Each row has a class, written after it.
[  22 -152  195  257 -129   27  195  -57  289  -46  -57  -26  -12    7
 -130   62    5  248   31  120 -146   91   75  -61   -7 -220  104  178
  -55  187  318   83  299  147 -108 -120  130  135 -100  135  -74  -45
  -66] : E
[  58 -157  296  347  255  -86 -188   41  468    0  -65 -329   24  -83
 -203 -157 -168  249 -267  419 -405  -30  191 -274    6 -345 -260  152
   31   -4 -125  -71  168   63 -146  164  -58  148   77   43 -291   13
 -188] : F
[-265 -146 -102   59  -46  265 -284  -43  -11 -186 -342  191 -162  -44
  177  160  -47 -308  432  421  -34  141  201  447 -266  318  264   27
 -391  596  248  139   -4  419   48 -185 -186 -123 -276  -24  303  -86
  170] : U
[-320  -32  -88  -31  -68  180 -153  -10    1   70  -23 -131  -32 -381
  160  118 -142 -201  164 -139  164   16 -154  290 -175  284   33 -292
 -143  294  324   53 -220   17 -102  -47 -218  -84 -281  112  -44   -3
  206] : L
[  45  234 -272 -374  125 -223  -95 -218 -537  112  292    1 -172  122
  550  191  429  -25  -43 -270  528  159  -38  261   28  308  -59 -214
 -165 -289 -175  -84 -203  -37  277 -215    4   79  111 -248 -197 -109
   81] : E
[ 273 -109  417   21 -302  776   30 -114  330  358 -615  253  547 -354
 -265 -371 -177 -480  343   99 -523 -269  -61   19 -293 -309   -8 -240
   96  130  449 -116 -104   -3 -240  228  -91 -294 -584  -37  441   85
 -201] : A
[  29 -150  209  293 -107 -110  204   75  109  -20  -26  -33  -97   -4
  -34   -9  -59  236  -35   94 -140   48   72 -179  -78 -297   76   79
  -79   86  105   31  218   60 -108 -110   78   51   -8  -77   -6   44
 -130] : A
[ -39 -146  164  193  -46   58  251  -70  501   56   46   43 -198   -8
 -117   53  -67  314  -47  285 -249  196  117   29   80 -267  -44  122
  -83  183  -52   87  313   23 -149    2  204   14  -66   76 -253   42
   61] : A
[-284  -57 -110 -153  161  240 -461 -112  -33  -34 -125 -149  118 -257
  148   68   65 -311  117   -5  102   58 -137  315 -349  332   58 -192
 -213  308  260  -63 -133  200   -9   71 -252   61 -369  175   10   39
  317] : Y
[ 358   60  178  359  -57  116 -163 -337 -486  -63 -606  -63  299 -264
  317   35  415  -29  -40 -121   59 -252 -107 -215 -189 -177  181  -71
 -160  176  429   67  -62  244   16 -161 -205  112 -275   52  255  356
  265] : A
[ 170  223 -224   61 -446  234  294   70 -480  329 -297   18  256   23
  299  -62 -468 -478  174 -270  217 -286 -132 -245  -16 -128   71 -259
  157 -297  159   55 -495 -174   -5   43  -28 -336   -1  168  275 -176
 -290] : U
[  24  123  221  302 -260   45  367  101  154  119  -82   25  -34  -90
 -119  -96 -277  233  116 -177   45    0  -31 -225   -3 -185   76 -137
  -56   42  138   62  160  -72 -189   15    8   17 -111 -101   76   49
 -142] : F
[ 140  249 -145 -310   80 -182 -160 -264 -551  172  269   83 -243  188
  482   96  469 -278  -14  -50  313   60    1  238  -49  345  240 -408
 -205 -311 -149 -360 -359   81  379 -239  -55  -27   76 -193   70  -70
  110] : H
[ 128  182 -226 -345    5 -127  -75 -221 -538  136  178   18  -65  109
  490   70  401 -299  -19 -255  339   83 -116  209   63  300   38 -204
 -137 -404  -36 -151 -295  -39  304 -180    5   71   94 -197  -61 -119
   36] : T
[ 337   20   96  483 -116  -11   22 -170 -367 -127 -454  -75  164 -282
  281  146  299   64  -59  -74  148 -365  -77 -338 -178 -445  321  -29
   12  193  432  111 -102  197  -60 -224 -189   96 -194  274  313  195
  148] : E
[ -77 -295  290  416 -122  -36   70  141  513 -132   41   15 -209  -93
 -267   -4   12  236  -38  298 -352   26   90  -89  -14 -347   89  302
   82  230    0  180  407   96 -173  -22  178   44   28 -110 -108   44
 -183] : T
[ 315   45 -404   41 -341  250  235  230 -290  286 -488   33  203  -21
  538 -125 -432 -511  215  -70   65 -211 -127 -305 -374   42  424   -3
  106 -414  195  266 -401  -37  291   97  -70 -412  -34   84  376 -290
 -137] : F
[-311 -117 -138  -99   32  117    7  -64  270   77   64  -91   -8 -253
   52  191 -210 -133  150  129   26  144    4  338 -173  286  -63 -117
 -221  170  224  150 -180   47    3  -47   13 -115 -227  138  -88  -34
   72] : A
[  27  -29  373  -62 -339  461  171  -49  145  190 -434  339  184 -171
 -351 -448 -394 -136  506  -38 -260  173   -6   45 -236  335   69 -292
  157  -36  -68  437  -75 -194  341  -38  -28 -306  -46 -497  477  -91
 -193] : D
[  69  180 -412 -582  190  -98  169 -315 -403  290  441  -20 -194  307
  673  270  207 -340 -104 -281  489  283 -164  329   61  500   -4 -225
 -329 -488 -119 -199 -286  -52  425 -186  199  109   11   52 -274  -44
  238] : U
[-281   57 -229 -185  -11  140 -255  -45  -14  -68  151 -189   64 -176
  -29  132  -90  -42  152   -1  246   86   61  202   80  216 -108 -108
   57  244  -55  -67 -116   16  -81   42  -72   12 -151  146  -37 -101
   87] : E
[ 167  205 -463 -281 -225  148  263  305 -444  382 -142  -13  131  -80
  490 -180 -525 -453  120 -287  242 -155 -270 -120 -293  -45   83 -238
  115 -472  -77  -52 -402 -169   70  161  103 -223 -112  -63  176 -144
 -261] : U
[-450 -176 -180 -142   43  327  -55  -34  185   42  106 -127  -77 -229
  150  150   -4  -98  192 -187  207  201  -71  421  -54  393  -98  -35
 -292  287  106  163  -41   48    1  -23  -49   16 -197    1 -227    8
  176] : E
[ 140  318 -111 -292   75 -116  -87 -328 -646   73  231   15   47  293
  416  144  649 -114 -108 -346  600   52   43  235  314  524  -94 -168
 -243 -311   -8 -154 -150  -56  308 -173   34  107  105   61   46   65
  124] : M
[  10  114 -238 -312  136 -233 -290 -257 -412   16  317 -100 -153  203
  345  236  557 -143  -47  -62  293  182   28  251  206  342  116  -28
 -138 -270  -72 -117 -123   92  274 -210   -2  219  196  -79 -157 -198
  259] : D
[ 125  217  -87 -411  282  -71 -265 -392 -583  244  229  -78  -99  256
  506  152  592 -259 -121 -221  476  -75   63  238  180  398 -159 -217
 -362 -479   58 -385 -309  -10  193 -167  -94  107   25  -60 -141   78
   92] : M
[ -41  231 -170 -353  -83  -33 -254 -188 -420   43  275  -69  -12  100
  253   17  305 -235   40 -418  487  108 -130  204  164  514  -41 -285
   12 -266 -137  -67 -275  -99  349  -87 -134   52   81 -233 -103 -220
   58] : E
[-419 -100 -360 -210   58  106 -156  -18  -62   77   46 -124  -90 -306
  251  128 -126 -180  236   23  172  312 -124  521  -51  249   34  -33
 -223  205  215  250  -83  127  -16 -108   -1   51 -249  -29 -155 -153
  233] : T
[ -85  -37  -14  201 -204 -151  -19  176   18  -69   16 -135   57 -121
 -181 -157 -213  134   52  102 -183   31  -41   -7  -65 -164   90   43
  219  130   57  -13  157   94  -87   10   32   16  -88  -49 -117 -194
    3] : H
[ 263   31  498  489 -389   73  475   58  139  139 -139   94  -37 -166
   12  -22 -250  402   48  -30  -68 -139   39 -401 -127 -334  162 -219
  -93  176  282  -39  134 -151 -107 -184   11 -136 -212   49  308  199
 -193] : L
[ 140 -170  261  115   25  -47   45  -77   -2  -16   73  -84 -146   25
   63  108  173  326  -36  170 -129  141  183 -201  142 -283   42  353
 -192  -70 -116  191  374   43  -88 -174  172  279   95 -269   89  148
  -57] : Y
[ 104  320 -375 -123 -265  205  163   43 -510  336 -176  -63  325   55
  393  -19 -454 -463  104 -249  272 -211 -167 -148  -19   98   53 -255
   63 -383  103   69 -477 -129   84   86  -82 -199  -44  127  191 -180
  -19] : F
[ 302   65  107  567   11  148 -216 -189 -157 -201 -556 -158  177 -212
  184   84  470   54    2 -149   50 -191 -199 -228 -204  -69  442  116
 -162  227  487  229   61  410    9  -63 -141  197 -277  276  232  285
  384] : M
[ 266   34  444   89 -325   85  201 -174 -166   96 -169  318   53  -13
 -183 -118  -56   53  243  -16  -70  -53  -21 -210    4  -31  344   -2
   97   10   24    5  -33 -188  135 -102   16 -128   -4  -99  643  -26
 -304] : A
[  32  277 -302  -69 -286  390  260 -104 -298  466 -149  -39  249  -47
  349   -4 -594 -542   12 -278  210 -179 -258 -141  -45   52  -25 -302
   39 -265  100   93 -555 -203    9  184  -66 -349 -147  331   44  -69
   33] : H
[ 336   49 -281  -30 -247  199  450  244 -278  326 -324   40  152  190
  546   17 -329 -318   65 -110  159 -297   22 -261 -210   32  287   47
  -70 -545  365  114 -316 -201   51   86  155 -343   67  533  432  -47
 -209] : M
[  85 -206  277  271   -3 -167   36    4  -57  -93 -217  -19 -245   55
   46  -12  232  346   77  310 -145   54  280 -102   44 -250  182  281
 -241   90   89  -40  363  189  -80 -174  113  200   98   -3  210   -2
 -133] : U
[-494 -195    1 -153   32  367 -170  -99  314   44   55  -82 -216 -342
   10  195 -118  -59   80   33  159  192   55  267 -182  392 -156 -138
 -236  413   20  140 -171  -45  -83  -31 -135 -167 -116  243 -109   71
   66] : T
[ 236  165  313  140 -408  421  496 -200  -38  331 -326  338  142 -256
  -31  -93 -364  164  477 -448   30   36 -302 -217 -132 -222  442 -178
  115  174  501    8 -131 -284   54  -59   16 -198 -265  -43  380 -102
 -144] : U
[ 361   31  496   57 -317   98  537  -88 -108  127 -299  602   -8 -120
  -16 -139 -264  147  221   45  -86  -27  -45 -187 -321 -385  487 -123
  -16  389  186  -19 -101 -227 -162 -106  192 -437  -49 -164  721  325
 -333] : H
[ 160  178  -81 -431   86 -146 -355 -229 -566  197  336   75 -300  107
  529    3  443 -222 -102 -150  334  145  -99   97  115  175   53 -206
  -28 -443 -290 -341 -189  -88  278 -147  -30  101  120 -463 -116   -1
  225] : D
[  76 -221  146  241  101 -149  280  -39  365  -73  -31  -24 -172  181
  107   28 -161  341   13  350 -248  211  277  -79  -77 -106   31  357
  -86  122   40   77  212   12   83 -114  166  -54  327   15 -323 -166
 -134] : F
[-353 -132   71  -78   31  298 -166  -36  296   83    8   30 -130 -368
    2   61 -165 -203   76  135  -15   31  -50  336 -268  258 -115 -207
 -119  381   91   67 -100    2 -135   79  -63 -207 -259  233  -12  132
   38] : H
[ 116  406 -216 -302   53 -318 -180 -299 -788  -27  287  -58  -13  237
  391  137  595  -33 -137 -390  473   -6  -81  112  153  419  -60 -374
  -28 -380 -150 -312 -254  -51  339 -152  -85  136  146 -171 -110  -36
  134] : A
[  54  246 -201 -476  112 -111 -175 -315 -539  148  226   35  -58  200
  455   60  384 -268   -6 -161  386  114  -22  308   59  477  -10 -311
  -89 -333  -17 -284 -293   10  372 -169  -39   67   63  -47  -57 -183
  195] : E
[ 161  390 -212 -344  240 -232 -117 -347 -548   67  383  -75  -26  305
  447  250  401 -148  -42 -234  436  133  -34  287  164  575  -26 -165
 -285 -383  -65 -297 -280   84  399 -245  -27  216   20   52  -58 -102
  284] : U
[ 306  140 -176  -28 -465  322  252   10 -381  334 -179  186  489  -90
  252  -43  -92 -502   38 -406   64 -402 -389 -232 -268  -45  399 -177
  311 -348  340 -151 -417 -221  211  182   19 -272 -265   90  363  101
   10] : Y
[ 128  279 -181 -394  136 -194  -58 -323 -554  152  250 -135  -62  151
  510  126  350 -171  -31 -299  513   86  -49  188   95  457  -84 -279
 -292 -417  -20 -166 -341  -54  319 -283  -52  109  117   -9 -128 -113
   49] : Y
[-371  -31 -222 -203  141  199 -142  -50  208   50  111 -108  -68 -262
  180  113 -182 -165  188    7  147  201 -103  423 -141  357 -128 -187
 -216  273   45   34 -156   52  -18   33  -81  -70 -252   33 -257  -54
  230] : F
[ 226  156 -229  295 -233  250  177   46 -813  225 -610  -64  288  -73
  655  158 -212 -520   83 -429  439 -528 -299 -371 -399 -232  314 -281
 -258 -195  646   83 -643  141  -10 -146 -322 -185 -266  411  526   89
   45] : U
[ 197  400 -173 -182   -3 -289   46 -252 -608   42   96   24  -97  190
  394   73  218 -124    2 -465  489   75 -246  135  134  160  128 -426
  -96 -232   86  -97 -535  -78  253 -108 -180   37  133 -276 -114 -179
  135] : U
[  41  491 -412 -584   11 -708 -128 -202 -820   35  252   65  -95  180
  366   51  243 -329  269 -179  513  154  -20  508 -286  842  368 -758
  -58 -426   80 -306 -553    1  520 -369 -150  -52   97 -286  123 -407
   85] : D
[ 199 -124   58  306   87   75 -195 -189 -114 -169 -629  175 -112  -33
  243  -65  353 -154  134  367 -270  -35   50   64 -172 -158  257  123
  -22  350   61   80   71  407  103 -167   19  -21  122  143   82  -18
  180] : U
[ 141  204 -231 -433   68 -154 -213 -279 -601  170  126    7  -13  120
  442   42  435 -367    3  -26  297  -14   24  325    9  278  -34 -360
  -72 -331 -140 -302 -270  -16  227 -181  -19   14    7  -57  -20 -136
  -58] : T
[-360 -101  -51  -52  167  109 -123   44  367  -64  -12    1 -310 -275
  105  132 -116   -9  110  265   38  167   69  362 -304  298   48  -13
 -275  475  145  110   25  161 -121   36  -36  -81 -116  102  -63   -2
   18] : L
[-313 -110 -210 -270   91  189 -143  -68    2   73  101   25  -87 -232
  235  169   71 -215   60   66   79  142 -131  421 -252  309  -39 -122
 -175  253  154   39  -64  103    7    4   41  -46 -283    3 -117   84
  144] : D
[ 422  236  500  119  -98  278  304 -107  -32  162 -487  367  229  -74
  -93 -165 -263  -25  341 -225  -17 -122  -33 -162 -324  -60  301 -190
 -139  303  455  218  -70   -2 -132  -69 -194 -206 -253 -243  674  134
 -283] : E
[   3  -79  149  293  -54 -129  117   38  109  -60   17   36  -43   36
  -90   92   59  250  -36  133 -153   58    5  -29  -87 -302  232   55
 -122  241  200    6  272  171 -150 -152   65   78 -187   12   25   97
   53] : T
[ 149  126  404  104 -233  187  106 -149  -26  111 -415  412   36 -209
 -106 -171 -191   14  348 -180  -73   23 -157  -71 -300   -2  456 -257
   41  407  267  111  -87 -149   23    3 -214 -247 -134 -277  461  -22
  -79] : A
[ -24  218 -271   41 -453  360  175    7 -330  248 -250   60  167   18
  196  -63 -365 -376  123 -187  218 -175 -127 -140    2  116  113 -211
  124 -175   13   73 -323 -134   81  132    9 -319  -20  344  219  -86
  -59] : H
[-311  -70  -63  -49  -12  209 -159 -133  165   47 -127  -30   28 -275
   92  151 -151 -190  133    9   98   83  -43  318 -264  224  -43 -172
  -99  493  265   81  -97   41  -69   51 -123 -138 -250  163 -192  -54
  123] : U
[-115 -220   76  179  -38  -78  133 -220  334  -95   95   10 -236    3
 -123  202  106  387  -27  352 -148  235  167  105   69 -328   54   90
  -59  433  -10 -111  248   79 -159 -140  176  -14  -32  265 -351    1
  112] : H
[-367  -50 -133 -180  -79  255 -106  -97   82  108  -62 -179   35 -381
  126  103 -230 -137  285 -138  210  185  -77  347  -35  338  -27 -256
 -306  266  222  336 -177  -61  -37  -91 -116  -51 -241  -97  -86   -1
  177] : Y
[ 191  253 -181 -298  183 -256  -66 -260 -545  106  265  -54  -36  235
  490  141  394 -118 -117 -273  430  146  -22  211  138  364 -119  -79
 -258 -388 -125 -158 -177  -60  239 -159   33  102  170   -5 -144  -23
    4] : H
[  -6 -241  200  304  -26  -84   85   44  190   -7 -109  -92 -165  -17
  -12   20  -30  200  -66  336 -274   51  145 -114 -185 -271  145  142
 -197  127  182   82  271  211 -129 -121  103   39  -44   89   -7   38
 -133] : H
[ 137  310 -400 -417   64 -324  -26 -294 -732    3  266 -131 -140  295
  489  234  484   45  186 -234  564  365   61  205  271  571   61  -96
 -266 -648 -165  112 -161   29  585 -369   60  327  236 -158   84 -389
  106] : Y
[-107 -158  110   59   71 -141  219  -14   81  -56  113  -67 -373 -122
  126  198 -255  377   99  193   44  222   90 -107  -92 -354  204   26
 -169  281  223  123   22   54 -128 -234  -29  155  -14   -1   92 -211
   16] : E
[ 187  319 -197 -354   17 -194 -123 -296 -612  136  322  -71  168  148
  437  204  590 -174   17 -367  403   88  -76  224  184  514   45 -144
 -183 -420  -42 -115 -164   -2  354 -202   55  172   55 -311  -18  -76
  101] : F
[  92  173 -164 -419  109 -164 -181 -235 -599   82  264  -13 -152  229
  509   75  348 -208   -1  -83  400  102   83  226  104  403   -3 -213
 -150 -394 -125 -162 -280  -67  333 -235  -33   15  131 -129   21 -144
  160] : M
[ -68 -171  200  181  -64  -95   62   -2   41  -11    7 -106  -99  -65
  -38   11   -4  213  -44  148 -121   77   59  -37   12 -184   -5   47
 -107  121  114   89  183  105 -129 -154   91   77  -42  -81  -55   83
  -19] : A
[ 174  304 -187 -314   27 -268 -148 -327 -755   26  159  -89   50  213
  451  130  460 -197   14 -351  492   49  -38  176   67  478   52 -308
 -138 -388   33 -215 -358   -3  398 -285  -54   65  126 -115  -14  -99
   69] : U
[ 336   71  243  637 -321  293 -279 -208 -444 -170 -608 -209  352 -206
  154   43  101  -82  -56 -139  -10 -371 -149 -513 -141 -363  354  -41
  164  149  400  222 -165  204   12 -117 -394  120 -222  278  358  155
  444] : U
[  47  130 -174 -463  171  -32   75 -374 -526  165  371  103 -172  243
  685  271  405 -215 -108   15  458  -78   94  312   37  144 -115 -246
 -302 -356   25 -479 -301  -65  131 -268  115  -19   -4   64 -131  188
  188] : F
[ 352   27  183  380  -51   12 -115 -220 -284 -123 -545   12  194 -173
  151   32  387  -26   14  -14 -134 -224  -59 -147 -123 -287  305   28
 -129  250  404   95   44  307 -115 -229 -184  138 -155   30  200  196
  230] : A
[ 276  -18  519   76   97   34   99 -114  334  141 -436  525 -234 -263
  -83 -126  -93  182  212  311 -308   -3  -17  -29 -506 -329  450    7
  101  647  239 -112  112  -62 -259  121  -15 -317  -25   53  366  -61
 -345] : L
[ 160  249 -290 -358  297 -338 -177 -392 -762  -79  153  -12 -285  286
  626  134  562 -116   90 -113  397  153   84  278   -2  899  -16 -152
 -266 -368 -326 -118 -248   79  816 -424  -59  117  401 -143  -69 -289
 -103] : H
[  28   80  -62  407 -144  341 -175 -273  -39 -159 -251 -264  116 -244
  191  158  -25 -107   50 -297  147 -174 -231 -238    0 -220  117 -106
   48  227  318  114 -270  125   24  -74 -389  120 -173    9 -300  -13
  551] : L
[ 272   -3  566  276 -435  360  225 -339  334  131 -417  446  268 -254
 -286   39 -318  -58  157  -57 -347  -56 -316 -262 -419 -287  665 -144
  167  599  423  231 -181 -257    0  150 -235 -221 -272  -11  449  -10
  -33] : Y
[-319 -288  -94 -181  230   93 -289   69  179   91  -39   65 -161 -126
  205   45  227 -270   13  364 -108   -7  180  547 -109  180 -230   18
 -296   -6  -35  -18   37   71 -145   30   97 -145  -82   37 -106  232
   23] : T
[ 269   36   67  407  -80  185  -76 -170 -233 -140 -569   28   80 -132
  215   12  393    9   89  101   22 -262   58 -132 -167 -196  334  -26
  -92  268  231  187   86  302   64  -65 -141  -22 -195  159  343  154
  259] : H
[ 192   33  245  339 -110  -73  149   82  231  109   -4  -36  -71  -55
   16 -116    4  264   68   13 -276   64   24 -188 -200  -96  -59 -128
  -17  -74  -71   -2  312   52   38  -27  184   -6  -82 -531 -210  141
 -234] : D
[-340 -160  -70  -64   34  199 -171 -142  171  -46    2 -174  -50 -286
   88  180 -214 -223   72   -8  123   62 -114  233 -257  304   40 -206
 -152  393  314   66 -284   10   27  -47 -255  -51 -240  281 -136  -61
  152] : T
[-379 -154 -116 -175  -99  238 -160  -28   98   23   61 -148 -101 -325
   73  144 -127 -146  135  -45  169   92  -76  251 -150  258   28 -268
 -124  245  103   67 -150  -10  -12  -39 -134   -8 -249  -18  -70   29
  278] : L
[ -51  -84   49  251  -31  -31  168  -94  216  -31    9  -38 -122  -31
   26  131  -70  250  -43  192  -69  192   60  -38  -46 -191  110    9
 -133  203   70  113  234   88   16 -122  104  124 -140   60 -119   71
  115] : T
[ 358  -93  136  388   -7   62 -135 -151 -201  -57 -585  -58   49 -264
  280    1  346   15   36  121 -165 -203  -82 -181 -227 -368  308   33
 -153  111  414   43  -22  309  -30 -197 -155  131 -193  146  206   95
  111] : A
